Below is a small trained network, with its code and all its weights. Each question gives an input and a target symbol and asks what happens when units are switched off, that is, made to give their printed mean instead of their output.

import numpy as np


def w(rows, s, z=0):
    codes = np.array(rows[::2]) - 128.0
    scale = np.full(codes.shape[1], s)
    scale[-1] = z or s
    return codes * scale


def f(y):
    return y / 2 * (1 + np.tanh(0.7978845608 * (y + 0.044715 * y**3)))


def softmax(a):
    e = np.exp(a - a.max(-1, keepdims=True))
    return e / e.sum(-1, keepdims=True)


def log_softmax(a):
    a = a - a.max(-1, keepdims=True)
    return a - np.log(np.exp(a).sum(-1, keepdims=True))


def net(x, mask):
    ids = ['ΛΠΨΩβεζηξσφ'.index(c) for c in x.split()]
    T = len(ids)
    res = E[ids] + P[:T]
    u = 0
    for l in range(3):
        r = res
        for j in range(2):
            rows = slice(4 * j, 4 * j + 4)
            q, k, v = (r @ M[l][rows].T for M in (Q, K, V))
            z = softmax(np.where(np.tri(T) > 0, q @ k.T / 4**0.5, -1e9)) @ v
            o = O[l][rows]
            res = res + np.where(mask[u + j], z, o[:, -1]) @ o[:, :-1]
        u += 2
        y = f(res @ A[l][:, :-1].T + A[l][:, -1])
        res = res + np.where(mask[u : u + 4], y, B[l][:, -1]) @ B[l][:, :-1]
        u += 4
    return log_softmax(res[-1] @ U[:, :-1].T + U[:, -1])


Q, K, V, O, A, B = {}, {}, {}, {}, {}, {}
E = w([
[102,199,125],'Λ',
[80,157,173],'Π',
[102,205,114],'Ψ',
[150,101,111],'Ω',
[94,187,132],'β',
[73,141,200],'ε',
[60,160,161],'ζ',
[111,98,17],'η',
[115,78,95],'ξ',
[78,253,31],'σ',
[111,71,106],'φ',
],0.017)
P = w([
[200,217,120],'0',
[132,56,144],'1',
[68,134,149],'2',
[254,149,160],'3',
[129,66,136],'4',
[55,156,164],'5',
],0.0094)
Q[0] = w([
[254,155,108],'0.h0',
[137,158,143],'0.h0',
[93,121,131],'0.h0',
[87,84,113],'0.h0',
[133,114,137],'0.h1',
[118,31,131],'0.h1',
[75,154,134],'0.h1',
[173,109,130],'0.h1',
],0.026)
K[0] = w([
[255,136,129],'0.h0',
[126,161,142],'0.h0',
[96,134,128],'0.h0',
[106,91,112],'0.h0',
[127,110,123],'0.h1',
[234,148,159],'0.h1',
[105,145,195],'0.h1',
[132,99,69],'0.h1',
],0.021)
V[0] = w([
[2,91,170],'0.h0',
[80,117,197],'0.h0',
[43,99,82],'0.h0',
[73,114,184],'0.h0',
[154,92,94],'0.h1',
[115,133,63],'0.h1',
[236,119,102],'0.h1',
[87,64,122],'0.h1',
],0.0078)
O[0] = w([
[254,217,59,254],'0.h0',
[168,192,161,200],'0.h0',
[224,151,5,179],'0.h0',
[177,184,136,200],'0.h0',
[55,96,136,43],'0.h1',
[75,112,192,93],'0.h1',
[46,159,101,8],'0.h1',
[90,44,131,92],'0.h1',
],0.0072,0.0047)
A[0] = w([
[147,105,178,254],'0.n0',
[182,156,104,85],'0.n1',
[120,60,58,88],'0.n2',
[180,2,138,46],'0.n3',
],0.0087,0.0034)
B[0] = w([
[237,115,80,184],'0.n0',
[60,97,123,253],'0.n1',
[113,127,205,169],'0.n2',
[101,247,87,132],'0.n3',
],0.013,0.0053)
Q[1] = w([
[167,181,139],'1.h0',
[52,163,248],'1.h0',
[119,250,136],'1.h0',
[71,68,168],'1.h0',
[104,252,85],'1.h1',
[155,122,214],'1.h1',
[121,48,80],'1.h1',
[141,115,167],'1.h1',
],0.012)
K[1] = w([
[178,112,142],'1.h0',
[122,222,248],'1.h0',
[213,174,112],'1.h0',
[68,161,170],'1.h0',
[140,248,141],'1.h1',
[85,115,175],'1.h1',
[159,58,76],'1.h1',
[113,111,142],'1.h1',
],0.014)
V[1] = w([
[81,71,85],'1.h0',
[149,137,166],'1.h0',
[114,91,136],'1.h0',
[117,124,107],'1.h0',
[104,128,217],'1.h1',
[131,148,119],'1.h1',
[123,203,130],'1.h1',
[176,255,26],'1.h1',
],0.0056)
O[1] = w([
[222,124,54,62],'1.h0',
[91,114,186,147],'1.h0',
[145,112,145,95],'1.h0',
[151,136,93,119],'1.h0',
[143,90,65,123],'1.h1',
[114,111,137,146],'1.h1',
[84,40,138,192],'1.h1',
[3,47,217,254],'1.h1',
],0.0043,0.0069)
A[1] = w([
[129,10,168,3],'1.n0',
[188,57,125,113],'1.n1',
[109,165,86,219],'1.n2',
[56,81,69,85],'1.n3',
],0.013,0.0017)
B[1] = w([
[2,137,242,144],'1.n0',
[14,88,30,168],'1.n1',
[24,36,111,196],'1.n2',
[238,106,142,251],'1.n3',
],0.0099,0.003)
Q[2] = w([
[173,162,100],'2.h0',
[149,119,243],'2.h0',
[230,113,109],'2.h0',
[199,39,97],'2.h0',
[81,48,146],'2.h1',
[68,168,145],'2.h1',
[111,98,250],'2.h1',
[205,155,133],'2.h1',
],0.018)
K[2] = w([
[188,93,73],'2.h0',
[129,179,251],'2.h0',
[194,25,150],'2.h0',
[115,2,220],'2.h0',
[38,58,87],'2.h1',
[131,233,92],'2.h1',
[27,140,219],'2.h1',
[171,109,210],'2.h1',
],0.015)
V[2] = w([
[142,231,121],'2.h0',
[174,18,166],'2.h0',
[187,250,142],'2.h0',
[232,142,200],'2.h0',
[182,157,144],'2.h1',
[61,106,108],'2.h1',
[195,95,157],'2.h1',
[123,176,122],'2.h1',
],0.012)
O[2] = w([
[122,191,164,191],'2.h0',
[164,48,6,110],'2.h0',
[140,193,115,238],'2.h0',
[155,115,23,255],'2.h0',
[112,119,169,150],'2.h1',
[134,136,75,108],'2.h1',
[159,138,190,130],'2.h1',
[87,116,121,148],'2.h1',
],0.014,0.0029)
A[2] = w([
[93,23,118,3],'2.n0',
[248,144,177,24],'2.n1',
[150,93,61,153],'2.n2',
[2,53,149,190],'2.n3',
],0.0089,0.005)
B[2] = w([
[169,246,169,254],'2.n0',
[67,71,28,175],'2.n1',
[92,70,176,242],'2.n2',
[114,98,56,236],'2.n3',
],0.013,0.009)
U = w([
[69,83,158,33],'Λ',
[202,160,180,37],'Π',
[31,64,141,50],'Ψ',
[120,56,122,116],'Ω',
[97,93,180,68],'β',
[215,164,18,170],'ε',
[189,142,254,142],'ζ',
[251,45,220,197],'η',
[128,36,123,252],'ξ',
[71,28,31,46],'σ',
[125,43,117,207],'φ',
],0.0063,0.0035)

Each question gives the input, a string of symbols that net reads in full, and the target symbol t.
The units are the heads (4 rows each of Q, K, V and O) and the neurons (one row each of A and B). Each row of codes is followed by its name. A weight is (code - 128) times the scale printed after its matrix; where a second scale follows, it is the last column's (O, A, B and U).
mask holds one flag per unit, layer by layer, with each layer's heads first. A switched-off unit (its flag False) gives its mean, the last column of its rows in O or B, instead of its output. The means were averaged over made-up inputs and are rounded, as every weight is.
A unit's drop is (log p(t) with every unit on - log p(t) with that unit switched off) / (log p(t) with every unit on - log p(t) with every unit switched off).
The circuit of an input: a set's keep is (log p(t) with only the set's units on - log p(t) with every unit switched off) / (log p(t) with every unit on - log p(t) with every unit switched off). Starting from the 12 units with the biggest drops (on a tie, the unit counted first), units are removed one at a time, each time the one whose removal leaves the highest keep (on an exact tie, the one counted first), for as long as the keep stays at least 0.8.
units of the circuit, in order: the units of the circuit, biggest drop first
k most important neurons: the k neurons with the biggest drops, biggest first
top k neurons in layer l: the k neurons of layer l with the biggest drops, biggest first
input Ω η η ε ε, target η: top neuron in layer 2 -> (2.n0)
input ε Λ η σ ε σ, target σ: 2 most important neurons -> (2.n3 1.n2)
input ζ Π ε, target ε: units of the circuit, in order -> (0.h0 2.h0)
input ε Π ξ ξ, target ε: units of the circuit, in order -> (0.h1 0.h0 2.h0 2.h1)
input ζ ε ε η ε β, target ζ: 4 most important neurons -> (1.n1 2.n1 1.n0 0.n3)
input φ ξ ε η Π, target η: units of the circuit, in order -> (2.h0 0.h0 2.n0 2.n2)
input Ψ β ζ φ, target Ψ: top 2 neurons in layer 0 -> (0.n1 0.n2)
input Ψ ε Ω ε, target Ψ: 2 most important neurons -> (1.n1 0.n0)
input σ ξ ε Ψ, target σ: 3 most important neurons -> (1.n2 0.n0 2.n0)
input η ε ζ ε, target η: 2 most important neurons -> (1.n1 0.n0)
input φ φ η φ η Ψ, target Ψ: 3 most important neurons -> (1.n2 0.n0 1.n3)
input ξ Ψ ε, target ε: units of the circuit, in order -> (2.h0 0.h0)
input ζ η ζ η, target ζ: 4 most important neurons -> (1.n3 0.n2 1.n0 0.n3)
input ε ε η ε β, target η: 2 most important neurons -> (2.n0 2.n2)
input σ ε σ η, target σ: top 2 neurons in layer 1 -> (1.n2 1.n0)
input ε ζ η ζ, target ε: units of the circuit, in order -> (2.h0)
input ζ Λ ξ Ω, target ζ: units of the circuit, in order -> (0.n3 0.h0 2.h0 1.n3)
input ξ ζ η Λ Λ, target η: 3 most important neurons -> (2.n0 2.n1 2.n2)
input η Ψ ε η, target η: units of the circuit, in order -> (1.n3 2.n0 0.h0)
input φ σ ζ, target ζ: units of the circuit, in order -> (2.h0)
input ε ε ε ξ, target ε: 2 most important neurons -> (0.n3 1.n2)
input ε ξ ε Π, target ε: top 3 neurons in layer 1 -> (1.n1 1.n2 1.n0)
input Ψ Π ε Λ, target Ψ: top 3 neurons in layer 1 -> (1.n1 1.n0 1.n3)
input Ψ Ψ Λ η, target Ψ: 4 most important neurons -> (0.n2 1.n0 0.n1 0.n3)
input σ ε ζ ε ε Π, target ζ: 4 most important neurons -> (1.n3 0.n1 2.n3 0.n2)
